Moves between points:
σ: q409->q666, q263->q590, q890->q539, q593->q890, q216->q285, q83->q972, q77->q301, q898->q415, q86->q675, q511->q83, q415->q513, q896->q880, q301->q70, q284->q216, q972->q242, q681->q301, q256->q489, q791->q543, q12->q898, q948->q257, q305->q948, q707->q80, q685->q627, q28->q564, q215->q305, q587->q190, q388->q685, q110->q173, q597->q107, q734->q832, q720->q707, q108->q55, q958->q322, q303->q152, q224->q767, q543->q263, q627->q180, q355->q920, q85->q180, q920->q564, q60->q217, q87->q284, q190->q993, q173->q60, q322->q224, q906->q394, q107->q511, q489->q149, q149->q556, q462->q898, q242->q110, q832->q415, q556->q32, q666->q108, q180->q539, q80->q486, q257->q883, q70->q85, q394->q216, q32->q149, q767->q896, q675->q660, q883->q593, q201->q217, q871->q285, q251->q355, q408->q675, q74->q791, q880->q906, q285->q215, q71->q388, q993->q564, q486->q74, q528->q734, q55->q190, q660->q86, q564->q322, q834->q734, q539->q284, q152->q415, q559->q201, q590->q559, q217->q543, q513->q303
δ: q409->q681, q263->q559, q890->q284, q593->q539, q216->q107, q83->q242, q77->q587, q898->q513, q86->q77, q511->q972, q415->q303, q896->q285, q301->q32, q284->q28, q972->q110, q681->q70, q256->q86, q791->q590, q12->q108, q948->q883, q305->q832, q707->q87, q685->q660, q28->q107, q215->q948, q587->q355, q388->q256, q110->q60, q597->q511, q734->q190, q720->q80, q108->q190, q958->q80, q303->q303, q224->q896, q543->q201, q627->q486, q355->q12, q85->q559, q920->q666, q60->q791, q87->q32, q190->q251, q173->q720, q322->q767, q906->q216, q107->q83, q489->q301, q149->q180, q462->q415, q242->q173, q832->q285, q556->q149, q666->q71, q180->q681, q80->q556, q257->q593, q70->q408, q394->q215, q32->q556, q767->q880, q675->q834, q883->q890, q201->q543, q871->q993, q251->q217, q408->q388, q74->q28, q880->q394, q285->q564, q71->q685, q993->q871, q486->q791, q528->q832, q55->q462, q660->q675, q564->q224, q834->q251, q539->q958, q152->q734, q559->q217, q590->q590, q217->q409, q513->q152

The rows follow the links: the fewer symbols apart two points are, the more alike their rows tend to be.

Each row is also shifted at random along 8 hidden directions that mean nothing.

Row, then point:
310	62	103	63	-78	-37	-130	106	93	106	68	39	26	140	-94	-126	-17	81	155	31	-261	179	-92	73	34	45	-260	-140	-26	-27	-283	89	-146	-67	192	96	-18	83	-87	-141	77	569	22	-1	322	78	-81	258	-32	-203	200	88	163	-274	132	36	-111	-47	-6	-30	197: q303
-843	-27	73	-40	172	-34	-215	-105	44	-10	165	-5	-20	159	-19	7	-77	178	-179	9	-83	376	43	-8	252	26	-238	-136	-107	29	-267	252	-278	95	102	43	-106	216	22	-377	65	281	-26	-249	172	-98	-39	164	30	-108	168	1	176	-363	144	-90	214	57	10	-261	240: q898
524	-236	0	39	284	-190	-419	-3	-221	-489	239	105	-89	59	-33	60	-178	342	229	143	-1	199	-663	92	259	-277	-296	-170	164	-135	-148	320	209	-103	-315	595	-258	-101	23	511	-5	185	143	-84	75	125	-214	255	-182	-13	453	329	-189	313	-381	324	-339	317	-221	150	-73: q107
-582	-182	-195	29	34	-63	-25	-175	-27	12	-475	151	-39	-125	27	-59	-158	-8	57	386	190	190	464	238	50	-85	-234	-171	-274	-107	-34	337	-416	154	32	-113	-38	-208	-162	-192	-138	139	-359	49	103	-333	-95	-25	117	-349	-82	-13	55	-424	70	-303	404	-38	425	56	412: q355
-542	89	203	-54	284	98	-99	-37	135	58	395	-79	-57	14	115	70	-135	-1	-288	-277	-92	103	-121	-173	9	286	4	-23	29	43	-199	10	-125	51	337	-100	213	293	275	-304	301	13	223	-229	88	10	-61	-169	36	213	13	239	57	-118	60	130	177	-2	-30	-141	97: q462
-323	38	268	2	53	3	147	-93	97	224	131	79	166	356	-67	-114	355	-64	88	-58	26	73	238	-109	38	67	-497	225	16	109	-105	166	139	-309	-113	48	-275	233	-309	-87	-76	-65	-191	-333	-84	-441	439	123	-161	235	98	-616	365	192	136	-267	-83	-68	-24	-289	-90: q906
-148	98	-19	56	-72	-18	235	59	-112	-148	-138	44	-249	27	187	-80	-75	-358	-76	-66	-51	-327	152	110	-169	21	233	-156	-215	-78	291	-248	-229	51	314	-395	167	146	-102	-452	240	179	59	385	406	280	-101	-226	-29	-82	-167	412	-382	-250	113	-138	-266	78	361	449	69: q489
-508	150	-168	-240	-139	17	254	-61	-8	-270	-104	52	58	-58	-130	-29	392	204	-10	144	299	-24	-150	-227	-163	-366	485	424	204	-35	90	72	-98	133	-8	145	-105	-180	105	317	-200	-335	13	-155	-609	-140	-60	-220	-41	-89	174	-168	-235	203	54	-65	-30	98	220	174	47: q28
43	-272	-136	115	-7	-200	-204	275	1	-314	81	-200	105	-206	-97	90	366	-14	220	-144	-35	90	-412	182	210	164	-60	-394	45	-13	68	181	-120	102	-163	152	152	232	-177	-64	42	222	-144	-167	295	38	-165	-67	-251	300	374	404	-419	-140	23	-20	-135	218	-148	-22	95: q257
-387	-172	18	-92	229	-78	-259	-251	-150	-173	88	214	-159	-223	177	75	-278	256	-261	24	287	108	63	134	131	60	103	-204	157	6	-88	85	-106	124	15	30	-40	41	63	129	51	-297	167	152	-174	-69	-277	-99	-37	113	-20	-16	-127	-170	-164	-58	161	481	-155	130	117: q108
-329	-44	176	95	431	134	137	-75	156	141	334	-152	25	-128	387	132	-277	-337	-426	-344	-80	-187	-135	-258	43	364	-21	-95	-71	186	201	-149	-24	31	208	-263	307	224	156	-379	407	-267	392	-110	5	-211	-36	-370	35	389	-254	243	-98	24	65	-16	252	-83	-40	-111	-94: q587
-144	-20	76	-152	134	92	-156	45	88	101	296	-275	184	-94	67	305	-206	81	-143	-336	159	-89	108	-160	74	118	-163	-85	-24	-115	-120	24	170	67	-200	81	127	219	28	87	-36	-112	-4	-34	-168	29	-27	85	-148	440	-207	-121	146	140	-8	-108	-23	-68	-339	-318	-267: q890
-19	-213	-217	-212	117	-68	-116	-20	-13	-3	391	-232	-213	88	134	83	-455	285	-431	-136	-220	-173	-443	-316	227	-306	330	-215	-2	-99	136	-34	107	113	-119	111	-181	-131	242	109	66	-73	263	168	-22	526	138	436	344	-4	-62	370	69	-112	-100	293	178	-50	-429	50	-248: q590
-125	115	-96	130	-213	189	14	130	33	-35	-265	-13	-121	-126	-251	48	22	-9	299	146	264	-122	183	319	-167	69	-33	234	7	-2	-233	-110	92	12	175	117	106	-183	123	181	-192	32	-231	45	145	129	-30	-106	26	-228	-140	4	-51	193	-176	138	137	-164	186	-69	0: q80
234	200	123	-180	3	66	58	-175	-164	-61	81	-79	-37	-107	221	79	-94	-95	-300	-258	-40	-275	-34	-249	-224	106	770	171	109	9	377	-542	263	108	-17	-246	209	89	384	-10	432	-456	502	359	-236	454	-78	-215	-20	261	-313	239	-145	263	-73	262	-356	-20	-97	305	-251: q256
-219	13	161	94	372	148	-148	-58	170	167	490	-574	319	165	319	200	-233	-151	-297	-225	-470	3	-522	-496	419	154	-210	-185	-276	282	300	-273	282	16	-316	210	-59	159	292	-442	603	55	453	-287	148	139	166	309	-33	289	-53	226	296	157	70	264	52	-549	-395	-630	-305: q660
40	85	49	-47	-280	-272	141	-283	-161	168	-384	230	-66	-140	-87	-373	-331	100	-110	407	290	87	735	86	-206	-187	40	-232	192	-242	-74	122	-440	69	50	-276	-261	-86	-241	1	-85	252	20	538	81	94	-227	115	13	-416	-222	-203	185	-444	328	-333	250	-29	179	351	119: q734
-617	84	-22	-177	-59	296	-213	-54	24	99	-197	-78	-120	-92	-142	273	-338	195	126	89	397	-100	557	178	-163	82	-200	193	-174	-218	-337	-9	167	3	71	167	28	-203	293	269	-132	-81	-461	170	78	207	137	92	125	26	-388	-101	331	206	-295	162	247	-307	38	-251	-95: q958
1	199	194	-134	56	125	343	1	163	264	87	-174	144	171	108	-23	-34	-198	-13	-126	-136	-204	145	-509	-256	-13	-116	290	-124	-198	70	55	160	-243	161	-148	70	-32	93	-5	137	19	-80	-108	-103	-75	419	-113	121	246	-293	25	250	318	127	16	-48	-597	219	-82	-227: q216
327	-124	-63	-144	80	91	-181	-233	-79	294	-194	127	-139	35	143	160	-621	70	-138	-27	18	-75	460	64	-56	-17	-49	23	-258	-241	-47	26	183	49	-68	-219	97	-197	54	133	-158	-157	-158	290	-141	50	125	197	277	-82	-461	-55	375	-126	-244	-16	69	-46	57	159	49: q409
414	-239	-126	99	-53	-131	64	164	24	38	91	231	-165	147	-171	-198	304	-41	111	-13	-2	-77	-49	335	196	-137	-305	-220	20	153	28	131	-295	-5	-139	111	-203	89	-597	-94	-284	236	-15	-18	255	-320	-69	403	-115	-210	525	-223	-27	-351	90	-321	-41	550	-236	186	262: q559
-577	-126	53	-56	200	-91	-234	-314	-182	25	166	30	-35	360	71	104	-186	122	-253	-135	7	110	120	-24	370	-142	-159	2	-162	60	-25	65	227	50	-400	2	-302	264	-166	-247	-116	-200	82	-106	-235	-61	176	418	-60	14	-146	-437	281	-72	-60	-254	-192	192	-157	-210	-124: q70
-515	-47	-151	181	-25	0	41	89	87	-81	-110	-52	102	277	-199	99	512	-140	274	-81	-40	40	-207	192	226	-74	-181	301	-240	158	-35	154	68	84	-104	105	7	225	-340	-376	-292	64	-229	-541	-139	-327	160	104	-126	-147	158	-291	-119	-53	22	-364	-239	33	300	-250	226: q180
-282	-85	-234	-98	-120	-90	41	278	28	-233	-121	-236	37	-237	92	72	128	-121	-23	-66	-61	-70	-2	16	7	-24	194	-465	-178	-186	229	60	-453	235	106	-180	221	48	-105	-264	82	326	-214	182	318	194	-213	-154	-87	135	104	499	-402	-362	243	-156	-16	57	58	152	104: q593
-237	175	132	47	-21	144	-8	61	-67	-3	293	-9	-43	-1	63	86	-97	72	-296	-156	137	-57	60	24	68	61	10	-16	277	292	-125	-350	94	-31	42	20	-131	147	83	100	-102	-319	259	138	-150	76	-178	-110	-136	77	-81	-448	13	183	16	8	160	385	-448	-249	-397: q720
-318	-139	12	7	10	116	-86	-75	50	-43	-379	276	-158	-161	-173	-34	51	105	490	383	538	-1	530	487	-102	152	-644	29	-117	-142	-274	300	-171	-163	131	308	-121	-205	-172	252	-67	112	-564	97	438	-310	111	55	-91	-28	122	-74	152	38	-271	-51	263	10	297	39	359: q564
-783	136	-7	48	-29	51	19	3	176	133	-70	-148	83	195	-253	-75	211	-39	96	101	-241	348	5	-113	-58	32	-73	214	-225	-52	-201	249	-178	87	180	-74	122	102	180	-434	57	372	-269	-512	143	-100	206	43	182	-256	111	111	227	-216	215	74	202	-486	402	-294	321: q513
-188	-103	-101	-152	5	-58	-258	-177	-222	-347	-89	92	-21	-98	155	25	51	238	-39	204	150	121	52	258	244	-142	130	-326	-99	95	209	-141	-267	211	-296	210	-250	-51	-94	-43	213	6	106	350	109	97	-337	253	-222	-67	324	-11	-84	-274	-41	-100	-156	478	-212	167	214: q71
-517	175	-109	-23	-237	-159	116	-34	81	28	-128	-101	172	172	-112	-200	294	71	-42	176	-370	354	-164	-254	-36	-205	395	142	-29	-6	-27	127	-233	128	189	-181	-39	-19	104	-332	-12	282	-48	-287	-180	55	82	-21	191	-384	99	10	13	-361	385	-56	84	-298	337	-102	251: q152
-773	-207	-197	31	348	31	-332	-190	178	77	-1	-372	189	27	157	224	-458	167	-201	129	-402	362	-464	-372	360	-33	11	8	-383	-77	-62	340	259	146	-3	76	132	-246	539	-179	116	32	-89	-526	-157	74	288	67	466	-144	-328	417	195	-130	-139	263	426	-669	255	-541	111: q12

From each start, follow one symbol. Which point do you reach?
Answer with the point's name.
start -313	116	-39	-85	11	77	89	15	31	-156	64	-217	154	-23	151	66	358	-117	-140	-56	-145	-42	-297	-185	77	35	442	40	-92	236	407	-364	-115	192	-105	-1	77	69	151	-318	406	-131	285	-73	-62	79	-97	-70	-109	130	210	132	-163	-8	154	62	-113	-7	-67	-42	49
σ q627
start 421	2	98	33	100	94	90	207	72	95	601	60	-150	62	84	-66	-3	41	-284	-269	62	-281	-123	62	244	-47	-390	-346	208	336	-3	-232	-267	-62	-19	216	-267	218	-436	-22	-44	84	461	226	179	-185	-263	385	-261	99	428	-372	51	-159	158	-255	69	697	-757	-13	-156
δ q590
start -950	-222	-34	40	418	19	-160	-337	71	140	124	-234	37	-39	-21	175	-297	66	-304	-17	84	225	-117	-240	171	129	13	260	-64	32	-15	237	311	144	-272	27	57	14	423	-74	31	-519	38	-568	-339	-149	300	-36	314	144	-290	68	243	185	-186	212	560	-473	49	-447	-26
δ q217
start -718	7	134	-132	81	-92	304	-88	59	-39	209	-72	-52	-40	285	-134	-16	-84	-386	-46	17	-180	53	-398	-40	30	158	-235	98	-36	262	-3	-211	-127	266	-211	-159	94	74	-184	345	-145	95	216	151	155	238	-254	59	337	-144	170	-139	-108	259	-85	238	-113	3	93	-201
σ q215
start -83	-76	75	-39	-44	-227	103	-15	-63	-42	91	-181	-4	-150	19	-93	-65	-39	-179	-111	10	-38	-10	-194	-129	112	258	-231	193	-198	125	47	-9	-3	-23	-199	61	189	103	-24	163	-35	36	138	127	318	89	-183	21	317	-172	356	-148	-36	148	99	81	-233	-61	130	-224
δ q832
start -236	250	69	-165	82	450	169	72	146	250	97	-285	-85	-21	175	175	-378	-234	-150	-169	73	-448	408	-140	-196	133	-141	2	-389	-69	131	-422	-171	87	200	-62	212	-10	135	-332	361	219	113	339	384	226	-58	165	17	107	-259	251	280	10	102	42	97	-414	-40	-50	-70
σ q180
start -352	88	50	-154	-74	78	161	191	104	-188	195	66	4	-44	347	-9	434	-8	-209	-148	-145	-147	-259	-131	55	110	394	-158	83	280	233	-283	-185	-113	380	-77	-49	-6	82	-69	276	-228	97	210	2	79	26	-332	-80	305	174	-39	-375	-126	94	-54	-71	464	-169	68	-71
δ q767
start -479	-110	69	-60	217	-145	-59	-6	135	125	570	-607	379	88	292	204	-143	20	-550	-417	-388	64	-495	-721	383	48	166	-267	1	56	212	41	282	44	-266	-49	-15	303	193	-234	166	-188	284	-309	-317	202	244	12	58	531	-259	60	78	46	234	-9	119	-367	-435	-578	-543
δ q883
start -335	-11	-81	-130	-175	-189	59	-57	52	-24	-49	-57	252	288	175	-99	378	151	-89	138	-439	189	-358	-369	227	-249	332	33	-69	153	189	98	156	-148	-9	-19	-325	-187	86	-22	5	-111	-142	-145	-328	81	488	16	186	-8	-36	-220	-2	-74	138	-33	-102	-122	60	-208	-111
δ q394
start 504	-190	-109	-15	153	99	12	210	155	55	359	-183	-273	-55	-31	86	-124	-118	-94	-331	-230	-333	-547	-137	-93	128	245	11	8	-79	165	-105	171	2	121	24	297	-11	273	50	203	-55	165	-67	254	355	198	67	283	210	80	721	-116	97	-226	516	70	-180	-178	198	-27
σ q590
start -947	155	13	-42	47	367	361	326	263	-49	-16	-306	-7	-199	-234	227	567	-499	179	-393	279	-286	260	32	-403	464	0	362	-252	-90	80	-58	-266	146	305	-249	681	356	100	-454	141	-103	-422	-450	239	-234	72	-591	-123	507	83	341	-259	151	146	-53	143	-299	363	-113	215
σ q284
start -232	-228	-294	-41	-3	-308	-173	-291	-116	-108	-250	20	66	-141	353	-104	-539	359	-343	427	-86	198	-117	-146	342	-407	282	-484	-1	-81	131	242	-197	182	-29	-18	-338	-427	35	73	-39	105	144	330	-197	197	-164	134	254	-416	-295	130	-103	-463	70	-165	274	35	73	107	38
δ q251
start -393	16	118	-150	126	95	-38	58	152	128	231	-144	57	185	434	101	-122	15	-231	-98	-388	-56	-107	-313	216	80	-91	-248	-225	104	91	-109	84	-225	228	-22	-156	-92	193	-167	332	30	-37	157	233	183	361	64	164	275	-159	45	158	-72	53	99	74	-124	-174	-267	-212
δ q880
start -1121	-129	-177	58	30	-164	-40	-377	-252	-227	-489	54	-139	12	-120	-26	-5	-59	32	311	268	159	370	227	-11	-79	170	140	-236	-135	178	140	-95	259	-270	-195	-56	27	43	-336	10	-220	-273	-113	-3	-18	65	-75	91	-224	-144	117	-90	-152	-47	-101	142	-159	553	110	297
δ q587
start -257	-189	-123	17	174	111	147	147	137	86	175	-119	-268	56	-204	51	137	-216	-41	-230	-50	-148	-131	43	-83	155	-16	156	-130	-19	106	55	-93	69	11	-110	206	122	71	-246	35	-79	-146	-354	282	-57	256	35	232	124	242	399	5	-35	-59	242	303	-131	21	41	167
σ q217
start 166	-1	253	14	383	337	-79	-66	217	359	229	73	107	-69	182	201	-122	-196	-95	-329	109	-123	200	23	24	451	-439	158	-122	200	-109	-126	142	-80	16	-12	295	167	-49	-93	136	-305	165	-213	-141	-563	-8	-79	-121	376	-115	-309	305	186	-135	-141	63	64	-185	-255	57
δ q71
start -648	332	-148	-239	-171	415	297	-73	138	300	-236	-226	-56	-66	-223	146	-230	-35	-66	87	299	-258	537	-243	-440	-113	252	576	-187	-227	-37	-182	57	148	139	-139	219	-307	427	79	-85	-197	-221	32	-245	174	206	-35	360	-177	-490	-7	363	260	-13	206	419	-769	256	-116	-92
δ q791
